In the rows, zero is written as 128.
Each row is followed by its class.
[123 132 132 132 144 121 109 131  97 130 124 137 150 140 127 131 129 136
 121 124 112 117 138 128 117 133 121 131 125 131 138 125 130 134 129 124
 135 117 131 126 124 110 140 130 129 122 141 133 122 131 137 136 125 122
 123 135 135 112 113 133 130 123 116 142 124 133 136 129 124 140 132 125
 134 122 120 130 123 119 125 143 116 119 127 159 123 134 136 123 137 122
 125 121 122 125 134] | lifo
[130 130 130 124 138 122 134 131 105 128 126 138 142 126 129 129 126 124
 131 123 110 125 136 125 125 138 119 137 125 136 132 136 128 125 134 128
 136 122 135 127 132 113 140 130 137 123 129 123 128 132 135 140 120 125
 120 133 142 119 112 133 129 122 126 138 134 128 127 120 128 138 128 132
 142 111 125 128 123 122 131 136 117 120 132 158 135 127 145 130 123 119
 125 117 121 132 129] | Lunu
[129 135 105 127 131 125 131 133 136 128 122 135 135 143 131 128 129 126
 132 130 115 114 133 124 124 134 122 134 128 119 136 126 131 128 131 130
 132 116 132 123 130 114 132 132 129 118 131 129 120 131 128 138 128 124
 123 132 138 111 112 132 129 122 139 138 129 128 129 125 123 130 132 122
 132 126 126 130 124 121 125 134 121 124 123 145 136 126 142 128 126 128
 123 111 128 133 127] | Lunu
[129 120 130 131 140 123 120 131 106 122 122 128 147 116 122 130 125 125
 122 116 104 126 133 128 129 133 127 133 130 140 126 118 131 125 130 124
 129 127 139 125 135 121 147 129 142 130 129 136 134 128 141 130 120 133
 121 127 133 134 119 131 135 123 125 146 126 134 134 124 125 145 128 131
 149 115 127 130 129 122 133 136 138 121 140 154 132 128 165 117 131 120
 130 130 118 125 125] | lifo
[117 150 129 137 153 114 118 146  93 124 122 130 158 132 131 123 123 151
 127 123 114 119 135 128 127 137 131 154 128 127 131 129 131 135 124 125
 141 120 136 122 127 101 165 134 140 123 139 149 124 126 144 129 120 134
 111 132 130 128 116 143 133 120 120 148 117 128 148 129 118 144 130 133
 130 116 120 128 118 114 129 145 120 120 134 166 139 133 143 122 158 120
 128 109 110 142 127] | lifo
[121 147 129 136 143 127 116 154 103 117 124 115 149 118 125 119 125 141
 136 122 121 136 133 132 135 132 139 161 131 125 117 131 126 130 120 131
 139 132 140 124 131 117 166 127 154 131 117 139 129 126 142 122 115 135
 110 136 127 143 129 138 135 126 120 148 124 125 140 118 133 139 134 135
 145 115 120 122 117 125 135 140 129 127 137 162 141 125 155 125 143 120
 130 120 114 144 112] | Lunu
[129 119 133 132 138 116 124 130 102 125 119 128 150 123 121 129 126 128
 120 116 103 127 137 125 125 134 121 133 130 139 129 116 131 126 132 123
 128 118 140 127 131 124 149 124 143 127 131 136 136 131 141 129 122 137
 124 127 139 129 119 132 131 125 125 134 129 138 139 125 125 141 132 131
 147 116 123 131 137 121 129 137 131 122 133 149 131 128 168 119 132 122
 123 130 118 120 125] | lifo
[128 142 130 124 136 109 128 148  96 129 132 134 145 142 135 129 124 137
 136 134 109 107 132 125 127 135 126 160 128 116 135 144 131 126 128 130
 141 121 135 126 135 109 132 132 128 120 122 119 125 141 134 135 121 123
 118 143 143 111 115 132 121 124 123 147 130 126 121 121 126 133 134 120
 138 126 123 122 122 121 130 136 112 130 120 165 141 124 144 133 126 122
 125 107 121 141 128] | Lunu
[130 131 132 129 140 127 128 142  92 123 124 131 152 120 125 127 121 125
 130 121  97 126 137 127 128 138 124 153 129 134 125 130 134 122 129 124
 136 126 143 123 133 118 149 128 143 128 119 129 123 128 142 132 119 130
 115 136 140 128 120 131 130 121 121 143 138 136 133 118 129 145 133 126
 153 114 124 128 120 126 133 137 130 126 133 168 138 120 166 123 126 121
 129 128 112 138 121] | Lunu
[135 145 129 130 141 119 129 158  99 125 124 126 151 133 131 128 120 138
 129 127 101 119 136 134 129 131 129 160 136 122 136 132 132 123 129 128
 133 124 142 122 131 118 145 130 144 125 123 126 126 130 133 129 120 129
 119 136 140 122 115 141 128 122 125 147 128 130 134 120 126 135 135 126
 146 127 118 126 119 114 132 134 125 128 130 164 141 119 178 123 126 120
 129 105 114 138 118] | Lunu
[128 105 133 133 133 119 129 113 109 125 116 126 147 108 121 125 128 112
 156 112 103 132 139 127 127 139 116 119 125 153 130 110 129 122 137 119
 125 121 139 126 129 125 148 127 138 136 131 137 132 130 144 134 123 136
 120 123 143 131 115 127 131 125 126 134 129 137 140 123 128 152 113 135
 159 104 132 133 125 122 132 137 134 115 147 149 121 130 166 119 122 126
 128 143 120 110 130] | lifo
